Below are the code and all the weights of a small trained network. Each question names an input and a class and asks about switching units off, where a switched-off unit gives its printed mean instead of its output.

import numpy as np


def w(rows, s, z=0):
    codes = np.array(rows[::2]) - 128.0
    scale = np.full(codes.shape[1], s)
    scale[-1] = z or s
    return codes * scale


def norm(h):
    return h / np.sqrt((h * h).mean(-1, keepdims=True) + 1e-5)


def f(y):
    return y / 2 * (1 + np.tanh(0.7978845608 * (y + 0.044715 * y**3)))


def log_softmax(a):
    a = a - a.max(-1, keepdims=True)
    return a - np.log(np.exp(a).sum(-1, keepdims=True))


def net(x, mask):
    res = np.array(x, float).reshape(1, 5) / 4 @ E
    u = 0
    for l in range(2):
        y = f(norm(res) @ A[l][:, :-1].T + A[l][:, -1])
        res = res + np.where(mask[u : u + 9], y, B[l][:, -1]) @ B[l][:, :-1]
        u += 9
    return log_softmax(norm(res)[-1] @ U[:, :-1].T + U[:, -1])


A, B = {}, {}
E = w([
[43,240,79,160],'x0',
[102,196,249,105],'x1',
[71,253,161,242],'x2',
[109,85,134,180],'x3',
[248,96,86,158],'x4',
],0.005)
A[0] = w([
[114,186,190,48,253],'L0N0',
[240,149,81,153,216],'L0N1',
[134,54,113,145,109],'L0N2',
[246,3,90,108,138],'L0N3',
[55,175,42,98,62],'L0N4',
[188,184,138,2,38],'L0N5',
[30,171,1,237,81],'L0N6',
[173,179,136,41,128],'L0N7',
[50,59,141,110,213],'L0N8',
],0.0077,0.0029)
B[0] = w([
[124,116,168,152,207],'L0N0',
[172,136,126,159,197],'L0N1',
[149,158,117,118,147],'L0N2',
[159,134,110,151,255],'L0N3',
[2,159,98,96,161],'L0N4',
[99,176,84,109,147],'L0N5',
[88,75,110,77,223],'L0N6',
[98,215,157,118,149],'L0N7',
[172,143,156,77,179],'L0N8',
],0.0097,0.0057)
A[1] = w([
[41,128,120,180,77],'L1N0',
[207,91,92,175,158],'L1N1',
[101,113,129,197,97],'L1N2',
[119,105,191,232,169],'L1N3',
[150,64,250,97,194],'L1N4',
[204,73,96,127,114],'L1N5',
[120,99,114,118,2],'L1N6',
[146,116,192,92,108],'L1N7',
[154,120,209,129,86],'L1N8',
],0.013,0.0038)
B[1] = w([
[137,124,28,68,193],'L1N0',
[201,44,95,101,254],'L1N1',
[156,119,2,48,139],'L1N2',
[172,64,182,186,205],'L1N3',
[105,185,195,220,242],'L1N4',
[166,30,90,192,234],'L1N5',
[100,105,141,165,111],'L1N6',
[100,230,119,113,169],'L1N7',
[104,176,159,180,178],'L1N8',
],0.0063,0.0062)
U = w([
[133,180,231,186,197],'0',
[251,32,103,171,192],'1',
[167,134,134,104,2],'2',
[37,133,91,75,206],'3',
],0.015,0.006)

Each question gives the input, the list of numbers given to net, and the class t.
The units are the neurons (one row each of A and B). Each row of codes is followed by its name. A weight is (code - 128) times the scale printed after its matrix; where a second scale follows, it is the last column's (A, B and U).
mask holds one flag per neuron, layer by layer. A switched-off neuron (its flag False) gives its mean, the last column of its row in B, instead of its output. The means were averaged over made-up inputs and are rounded, as every weight is.
A unit's drop is (log p(t) with every unit on - log p(t) with that unit switched off) / (log p(t) with every unit on - log p(t) with every unit switched off).
The circuit of an input: a set's keep is (log p(t) with only the set's units on - log p(t) with every unit switched off) / (log p(t) with every unit on - log p(t) with every unit switched off). Starting from the 12 units with the biggest drops (on a tie, the unit counted first), units are removed one at a time, each time the one whose removal leaves the highest keep (on an exact tie, the one counted first), for as long as the keep stays at least 0.8.
circuit, biggest first: the units of the circuit, biggest drop first
top k neurons: the k neurons with the biggest drops, biggest first
k most important neurons of layer l: the k neurons of layer l with the biggest drops, biggest first
drop when u is switched off: that unit's drop, to one decimal
input [-8,7,2,5,3], class 0: circuit, biggest first	(L1N4)
input [-1,0,0,5,-1], class 0: 2 most important neurons of layer 0	(L0N8 L0N1)
input [-1,0,7,7,0], class 1: 2 most important neurons of layer 1	(L1N3 L1N7)
input [3,-2,-4,-8,3], class 2: top 4 neurons	(L0N7 L0N5 L1N5 L1N3)
input [-1,2,0,-5,-1], class 3: 2 most important neurons of layer 0	(L0N5 L0N7)
input [-1,-4,-5,-8,-4], class 2: top 2 neurons	(L0N7 L0N6)
input [7,8,-6,-5,5], class 0: 3 most important neurons of layer 1	(L1N0 L1N2 L1N1)
input [1,6,-8,-1,-3], class 0: drop when L0N0 is switched off	0.1
input [-4,-4,-1,-4,-6], class 0: drop when L0N8 is switched off	0.9
input [6,8,-5,4,4], class 0: drop when L0N0 is switched off	0.2
